Below is a small trained network, with its code and all its weights. Each question gives an input and a class and asks what happens when units are switched off, that is, made to give their printed mean instead of their output.

import numpy as np


def w(rows, s, z=0):
    codes = np.array(rows[::2]) - 128.0
    scale = np.full(codes.shape[1], s)
    scale[-1] = z or s
    return codes * scale


def norm(h):
    return h / np.sqrt((h * h).mean(-1, keepdims=True) + 1e-5)


def f(y):
    return y / 2 * (1 + np.tanh(0.7978845608 * (y + 0.044715 * y**3)))


def log_softmax(a):
    a = a - a.max(-1, keepdims=True)
    return a - np.log(np.exp(a).sum(-1, keepdims=True))


def net(x, mask):
    res = np.array(x, float).reshape(1, 7) / 4 @ E
    u = 0
    for l in range(4):
        y = f(norm(res) @ A[l][:, :-1].T + A[l][:, -1])
        res = res + np.where(mask[u : u + 4], y, B[l][:, -1]) @ B[l][:, :-1]
        u += 4
    return log_softmax(norm(res)[-1] @ U[:, :-1].T + U[:, -1])


A, B = {}, {}
E = w([
[101,69,42,151,148],'x0',
[89,96,48,115,226],'x1',
[139,212,65,111,193],'x2',
[148,118,148,63,136],'x3',
[50,150,182,44,73],'x4',
[172,137,129,37,228],'x5',
[82,34,116,183,255],'x6',
],0.0046)
A[0] = w([
[203,213,249,121,155,239],'0.n0',
[74,102,56,183,214,74],'0.n1',
[168,113,188,42,218,171],'0.n2',
[177,113,252,238,227,9],'0.n3',
],0.0042,0.0012)
B[0] = w([
[178,105,76,127,111,249],'0.n0',
[134,168,153,131,83,206],'0.n1',
[141,52,64,146,124,227],'0.n2',
[157,123,182,253,129,178],'0.n3',
],0.011,0.0021)
A[1] = w([
[117,92,39,119,149,2],'1.n0',
[104,58,123,157,37,134],'1.n1',
[2,96,206,170,67,190],'1.n2',
[66,56,64,135,163,210],'1.n3',
],0.0067,0.0012)
B[1] = w([
[92,237,167,106,127,177],'1.n0',
[78,103,68,90,110,223],'1.n1',
[93,130,2,143,177,255],'1.n2',
[132,145,185,40,107,254],'1.n3',
],0.0099,0.0026)
A[2] = w([
[151,115,111,82,150,147],'2.n0',
[140,186,72,138,161,161],'2.n1',
[11,114,95,114,117,253],'2.n2',
[168,81,174,182,156,79],'2.n3',
],0.011,0.0033)
B[2] = w([
[124,80,203,151,72,175],'2.n0',
[102,180,246,148,154,191],'2.n1',
[161,120,82,128,185,253],'2.n2',
[182,75,210,142,154,163],'2.n3',
],0.012,0.0065)
A[3] = w([
[145,166,104,122,5,131],'3.n0',
[170,27,178,126,215,213],'3.n1',
[195,233,253,83,202,7],'3.n2',
[90,57,168,76,118,137],'3.n3',
],0.006,0.0018)
B[3] = w([
[67,213,112,81,115,146],'3.n0',
[193,156,155,154,30,254],'3.n1',
[2,65,141,158,149,251],'3.n2',
[154,12,44,122,102,158],'3.n3',
],0.0081,0.0042)
U = w([
[96,94,129,82,170,230],'0',
[74,110,7,131,147,150],'1',
[118,126,124,96,106,30],'2',
[183,81,177,201,132,185],'3',
[160,66,103,116,65,3],'4',
[128,196,107,89,76,159],'5',
[111,168,94,169,212,106],'6',
[51,165,182,170,160,156],'7',
],0.015,0.0025)

Each question gives the input, the list of numbers given to net, and the class t.
The units are the neurons (one row each of A and B). Each row of codes is followed by its name. A weight is (code - 128) times the scale printed after its matrix; where a second scale follows, it is the last column's (A, B and U).
mask holds one flag per neuron, layer by layer. A switched-off neuron (its flag False) gives its mean, the last column of its row in B, instead of its output. The means were averaged over made-up inputs and are rounded, as every weight is.
A unit's drop is (log p(t) with every unit on - log p(t) with that unit switched off) / (log p(t) with every unit on - log p(t) with every unit switched off).
The circuit of an input: a set's keep is (log p(t) with only the set's units on - log p(t) with every unit switched off) / (log p(t) with every unit on - log p(t) with every unit switched off). Starting from the 12 units with the biggest drops (on a tie, the unit counted first), units are removed one at a time, each time the one whose removal leaves the highest keep (on an exact tie, the one counted first), for as long as the keep stays at least 0.8.
circuit, biggest first: the units of the circuit, biggest drop first
unit that matters most: the unit with the biggest drop
top k neurons: the k neurons with the biggest drops, biggest first
k most important neurons of layer l: the k neurons of layer l with the biggest drops, biggest first
input [-3,0,-7,-4,-3,0,-8], class 5: circuit, biggest first -> [3.n0]
input [-5,7,3,6,2,1,-5], class 7: circuit, biggest first -> [2.n1, 3.n2]
input [-4,8,2,-4,-7,0,7], class 3: circuit, biggest first -> [1.n2, 3.n1]
input [-4,8,-8,-3,8,1,7], class 1: circuit, biggest first -> [1.n2, 2.n1]
input [-4,8,0,8,6,5,-5], class 4: circuit, biggest first -> [2.n0, 3.n3, 0.n2]
input [-4,7,0,-4,4,2,-7], class 7: circuit, biggest first -> [1.n3, 2.n1]
input [-7,4,8,2,5,7,-5], class 7: circuit, biggest first -> [2.n1, 3.n2]
input [2,-2,6,6,-2,8,-6], class 7: circuit, biggest first -> [2.n1, 3.n2]
input [-5,-6,-6,6,0,-5,-4], class 5: top 3 neurons -> [3.n0, 0.n2, 3.n2]
input [-3,7,1,-2,6,-4,6], class 6: 2 most important neurons of layer 2 -> [2.n2, 2.n1]
input [3,-3,5,5,4,-7,3], class 6: 2 most important neurons of layer 2 -> [2.n1, 2.n2]
input [6,2,-1,3,7,0,-8], class 1: circuit, biggest first -> [2.n2, 1.n3]
input [4,7,1,-6,1,8,1], class 7: circuit, biggest first -> [1.n0, 2.n1]
input [5,5,1,4,7,-5,1], class 6: top 3 neurons -> [2.n2, 1.n2, 0.n2]
input [0,-5,-6,-6,-4,8,-8], class 5: circuit, biggest first -> [3.n0, 2.n3]
input [-8,-2,5,-6,8,-7,-1], class 6: unit that matters most -> 1.n2
input [3,2,-6,-1,4,6,1], class 4: 2 most important neurons of layer 1 -> [1.n3, 1.n2]
input [4,6,1,7,-2,7,-6], class 7: top 2 neurons -> [1.n0, 2.n1]
input [-5,7,-4,-8,5,4,-1], class 4: top 2 neurons -> [2.n1, 1.n3]
input [3,1,-1,2,-3,5,3], class 3: unit that matters most -> 1.n1
input [1,2,7,-4,6,-8,7], class 6: top 2 neurons -> [2.n1, 2.n2]
input [-1,-7,-3,-4,8,6,3], class 4: top 3 neurons -> [0.n0, 2.n0, 0.n3]
input [3,-8,5,1,0,-6,2], class 6: top 3 neurons -> [0.n2, 2.n1, 1.n2]
